Here is a tiny trained network, its code and every weight. The questions are about switching its units off for an input and a target symbol, where a switched-off unit gives its printed mean instead of its output.

import numpy as np


def w(rows, s, z=0):
    codes = np.array(rows[::2]) - 128.0
    scale = np.full(codes.shape[1], s)
    scale[-1] = z or s
    return codes * scale


def norm(h):
    return h / np.sqrt((h * h).mean(-1, keepdims=True) + 1e-5)


def f(y):
    return np.maximum(y, 0)


def softmax(a):
    e = np.exp(a - a.max(-1, keepdims=True))
    return e / e.sum(-1, keepdims=True)


def log_softmax(a):
    a = a - a.max(-1, keepdims=True)
    return a - np.log(np.exp(a).sum(-1, keepdims=True))


def net(x, mask):
    ids = ['αβγδζθλξφψ'.index(c) for c in x.split()]
    T = len(ids)
    res = E[ids] + P[:T]
    u = 0
    for l in range(3):
        r = norm(res)
        for j in range(3):
            rows = slice(2 * j, 2 * j + 2)
            q, k, v = (r @ M[l][rows].T for M in (Q, K, V))
            z = softmax(np.where(np.tri(T) > 0, q @ k.T / 2**0.5, -1e9)) @ v
            o = O[l][rows]
            res = res + np.where(mask[u + j], z, o[:, -1]) @ o[:, :-1]
        u += 3
        y = f(norm(res) @ A[l][:, :-1].T + A[l][:, -1])
        res = res + np.where(mask[u : u + 4], y, B[l][:, -1]) @ B[l][:, :-1]
        u += 4
    return log_softmax(norm(res)[-1] @ U[:, :-1].T + U[:, -1])


Q, K, V, O, A, B = {}, {}, {}, {}, {}, {}
E = w([
[167,106,103,100,108,155,75],'α',
[55,79,202,9,193,91,110],'β',
[102,157,148,108,69,115,137],'γ',
[175,99,139,227,137,135,162],'δ',
[152,234,151,134,43,102,71],'ζ',
[140,138,64,169,101,89,91],'θ',
[140,204,124,128,134,153,76],'λ',
[129,147,163,100,165,169,111],'ξ',
[127,119,160,103,81,80,44],'φ',
[94,168,88,169,84,89,167],'ψ',
],0.015)
P = w([
[212,123,139,144,118,2,249],'0',
[177,92,121,155,128,22,227],'1',
[144,87,125,141,124,55,199],'2',
[127,87,122,132,129,83,172],'3',
[116,89,120,128,121,98,146],'4',
[112,90,123,134,127,115,128],'5',
[110,92,123,142,125,130,110],'6',
[96,86,126,151,128,137,96],'7',
[94,81,131,158,127,148,88],'8',
[88,74,137,164,128,151,78],'9',
[86,68,138,171,131,159,70],'10',
[75,59,147,179,126,161,57],'11',
[75,56,148,191,125,169,48],'12',
[74,48,156,191,124,172,44],'13',
],0.0046)
Q[0] = w([
[158,83,148,48,113,108,3],'0.h1',
[235,115,109,217,177,97,110],'0.h1',
[107,84,187,82,123,102,192],'0.h2',
[195,135,149,111,160,191,155],'0.h2',
[100,155,131,113,187,199,81],'0.h3',
[82,110,115,144,53,6,100],'0.h3',
],0.0071)
K[0] = w([
[204,48,143,63,80,123,2],'0.h1',
[201,74,97,253,194,135,91],'0.h1',
[63,142,184,184,171,64,191],'0.h2',
[147,145,139,119,179,164,143],'0.h2',
[108,159,222,101,190,36,154],'0.h3',
[143,31,53,41,92,117,103],'0.h3',
],0.007)
V[0] = w([
[107,151,66,107,113,59,230],'0.h1',
[114,155,188,156,223,77,127],'0.h1',
[206,118,71,155,115,148,102],'0.h2',
[74,172,189,172,133,72,82],'0.h2',
[151,142,119,103,56,82,158],'0.h3',
[253,130,120,130,83,211,144],'0.h3',
],0.0047)
O[0] = w([
[126,146,248,194,193,157,20,80],'0.h1',
[192,213,91,29,133,163,113,88],'0.h1',
[76,56,248,76,221,146,197,145],'0.h2',
[241,189,102,120,220,54,89,253],'0.h2',
[205,165,237,178,97,90,227,252],'0.h3',
[134,42,120,3,121,82,85,58],'0.h3',
],0.0041,0.0015)
A[0] = w([
[119,130,37,85,72,68,239,124],'0.n1',
[186,212,158,118,120,47,90,80],'0.n2',
[198,206,254,162,171,170,97,245],'0.n3',
[65,42,172,249,151,160,162,236],'0.n4',
],0.0046,0.0011)
B[0] = w([
[149,254,98,69,102,79,213,151],'0.n1',
[148,55,124,129,216,136,58,236],'0.n2',
[131,109,115,65,98,162,126,253],'0.n3',
[57,197,79,139,74,171,66,235],'0.n4',
],0.008,0.0035)
Q[1] = w([
[18,36,117,135,238,111,153],'1.h1',
[100,216,95,197,222,114,67],'1.h1',
[227,108,6,172,51,176,112],'1.h2',
[147,145,87,125,166,23,86],'1.h2',
[241,184,37,147,207,160,104],'1.h3',
[161,86,91,253,50,94,76],'1.h3',
],0.0044)
K[1] = w([
[159,145,48,162,52,113,133],'1.h1',
[111,179,77,168,152,121,134],'1.h1',
[97,3,153,121,99,117,188],'1.h2',
[104,169,143,82,177,114,105],'1.h2',
[186,188,147,120,71,115,122],'1.h3',
[86,114,136,129,54,93,102],'1.h3',
],0.0071)
V[1] = w([
[147,142,171,119,201,137,152],'1.h1',
[157,129,76,151,132,143,125],'1.h1',
[91,161,166,115,175,111,113],'1.h2',
[117,155,95,115,83,176,78],'1.h2',
[189,148,139,182,169,62,187],'1.h3',
[175,254,126,175,104,211,104],'1.h3',
],0.006)
O[1] = w([
[161,68,233,12,157,158,167,72],'1.h1',
[253,145,139,170,132,88,108,53],'1.h1',
[244,109,93,132,157,84,209,193],'1.h2',
[85,182,68,170,60,55,77,194],'1.h2',
[178,158,103,67,153,120,163,18],'1.h3',
[144,110,131,61,157,86,167,12],'1.h3',
],0.0054,0.0011)
A[1] = w([
[147,39,93,109,125,85,139,246],'1.n1',
[167,110,48,253,121,103,223,240],'1.n2',
[179,196,143,111,36,76,170,70],'1.n3',
[147,161,105,128,104,165,108,167],'1.n4',
],0.0067,0.0011)
B[1] = w([
[121,137,182,156,39,197,255,207],'1.n1',
[194,183,175,63,98,245,50,253],'1.n2',
[90,97,184,56,137,214,169,196],'1.n3',
[93,81,235,160,118,83,110,204],'1.n4',
],0.0065,0.0036)
Q[2] = w([
[141,153,113,67,136,152,95],'2.h1',
[151,96,151,178,67,160,125],'2.h1',
[210,167,71,158,117,157,107],'2.h2',
[140,138,106,76,254,40,93],'2.h2',
[2,74,193,126,36,151,24],'2.h3',
[77,72,171,137,44,147,44],'2.h3',
],0.0089)
K[2] = w([
[133,131,83,148,153,119,100],'2.h1',
[108,96,148,121,154,110,133],'2.h1',
[160,160,56,160,113,175,79],'2.h2',
[127,124,155,160,255,98,80],'2.h2',
[86,58,76,174,110,146,143],'2.h3',
[66,79,89,143,98,157,159],'2.h3',
],0.014)
V[2] = w([
[82,132,190,49,126,69,121],'2.h1',
[137,91,134,89,81,160,135],'2.h1',
[144,146,104,255,124,129,130],'2.h2',
[72,117,93,128,128,141,79],'2.h2',
[120,159,117,147,210,124,57],'2.h3',
[63,218,156,117,186,151,59],'2.h3',
],0.0066)
O[2] = w([
[55,121,182,127,183,113,105,239],'2.h1',
[41,111,63,125,57,207,163,198],'2.h1',
[105,162,145,52,154,175,156,2],'2.h2',
[226,105,233,101,156,134,177,114],'2.h2',
[79,144,101,53,165,106,2,11],'2.h3',
[96,150,135,100,81,158,130,80],'2.h3',
],0.0063,0.0058)
A[2] = w([
[40,50,135,185,141,72,68,167],'2.n1',
[79,148,139,232,135,71,169,119],'2.n2',
[137,63,97,137,104,178,36,255],'2.n3',
[91,188,227,169,120,254,157,171],'2.n4',
],0.0055,0.0021)
B[2] = w([
[127,253,84,202,140,250,89,241],'2.n1',
[232,102,100,103,175,55,83,191],'2.n2',
[35,145,73,147,133,75,157,228],'2.n3',
[129,88,93,127,155,20,163,254],'2.n4',
],0.0061,0.0069)
U = w([
[139,109,111,135,140,139,134,4],'α',
[79,138,218,125,208,178,111,142],'β',
[102,93,190,178,112,67,211,192],'γ',
[147,155,140,114,77,245,110,85],'δ',
[129,125,194,92,101,82,66,142],'ζ',
[191,185,27,103,115,135,119,101],'θ',
[138,101,78,84,199,66,70,168],'λ',
[56,91,51,74,156,128,143,67],'ξ',
[189,108,106,228,167,95,89,134],'φ',
[111,250,142,101,132,100,187,117],'ψ',
],0.011,0.0034)

Each question gives the input, a string of symbols that net reads in full, and the target symbol t.
The units are the heads (2 rows each of Q, K, V and O) and the neurons (one row each of A and B). Each row of codes is followed by its name. A weight is (code - 128) times the scale printed after its matrix; where a second scale follows, it is the last column's (O, A, B and U).
mask holds one flag per unit, layer by layer, with each layer's heads first. A switched-off unit (its flag False) gives its mean, the last column of its rows in O or B, instead of its output. The means were averaged over made-up inputs and are rounded, as every weight is.
A unit's drop is (log p(t) with every unit on - log p(t) with that unit switched off) / (log p(t) with every unit on - log p(t) with every unit switched off).
The circuit of an input: a set's keep is (log p(t) with only the set's units on - log p(t) with every unit switched off) / (log p(t) with every unit on - log p(t) with every unit switched off). Starting from the 12 units with the biggest drops (on a tie, the unit counted first), units are removed one at a time, each time the one whose removal leaves the highest keep (on an exact tie, the one counted first), for as long as the keep stays at least 0.8.
circuit, biggest first: the units of the circuit, biggest drop first
most important unit: the unit with the biggest drop
k most important neurons of layer l: the k neurons of layer l with the biggest drops, biggest first
which heads matter: for each layer, one digit per head in row order, 1 if its drop is at least 0.15 and else 0, layers parted by /
input α ψ ζ φ, target γ: circuit, biggest first -> 0.h3, 1.n1, 2.h3
input λ ξ γ φ δ φ ψ, target ψ: which heads matter -> 010 / 000 / 010
input δ β β β ψ λ δ, target β: circuit, biggest first -> 2.h1, 2.h2
input β φ θ δ θ β γ, target γ: which heads matter -> 100 / 000 / 000
input δ θ α ψ λ φ, target γ: which heads matter -> 111 / 000 / 011
input ψ β α ξ, target γ: circuit, biggest first -> 0.n2, 2.n1
input δ ψ ξ δ θ β ξ β ψ φ α δ λ λ, target φ: most important unit -> 1.n2
input β ψ α δ ξ φ λ ψ, target φ: circuit, biggest first -> 0.h1, 2.n2
input θ γ θ α θ δ ξ ζ θ δ φ ξ, target φ: which heads matter -> 111 / 101 / 001
input φ δ ζ ζ φ ζ δ α ξ λ λ, target φ: which heads matter -> 100 / 000 / 001
input δ ζ λ ξ φ λ α ψ β θ, target γ: which heads matter -> 001 / 000 / 010
input ζ ζ α δ δ β ζ φ ζ, target φ: circuit, biggest first -> 0.n2, 1.n2, 2.h3
input β θ α ξ, target γ: which heads matter -> 110 / 001 / 001
input φ λ ζ ξ φ α δ β, target γ: circuit, biggest first -> 1.n2, 2.h3, 1.n1, 0.h1
input θ θ α γ γ φ λ, target γ: most important unit -> 0.h2
input ψ δ ζ ψ ζ ζ, target ζ: 2 most important neurons of layer 0 -> 0.n4, 0.n3
input λ γ β ζ φ φ, target φ: which heads matter -> 100 / 010 / 000
input ξ θ ζ δ ψ φ ξ ζ α ζ β ξ, target φ: which heads matter -> 101 / 000 / 001
input α ζ δ ζ φ θ θ ζ, target φ: 2 most important neurons of layer 0 -> 0.n2, 0.n1
input φ ξ φ θ ξ ψ, target ψ: circuit, biggest first -> 0.n1
input ξ ψ δ θ, target θ: 3 most important neurons of layer 0 -> 0.n2, 0.n3, 0.n4
input α α φ β γ β α β ψ φ δ ψ δ γ, target φ: which heads matter -> 111 / 001 / 000
input δ φ ξ β β δ β δ, target β: which heads matter -> 000 / 000 / 111
input λ β ξ ψ β ξ γ ψ β λ β α δ γ, target φ: which heads matter -> 010 / 000 / 001
input δ ψ φ ξ, target ξ: which heads matter -> 000 / 000 / 000
input α β α λ φ φ ξ φ γ, target γ: 2 most important neurons of layer 0 -> 0.n1, 0.n4
input β ζ β ζ δ δ θ φ, target φ: most important unit -> 0.h1
input δ λ β ψ θ, target θ: 3 most important neurons of layer 1 -> 1.n2, 1.n1, 1.n4
input λ β ξ δ ψ δ α β ζ, target γ: 2 most important neurons of layer 0 -> 0.n3, 0.n4
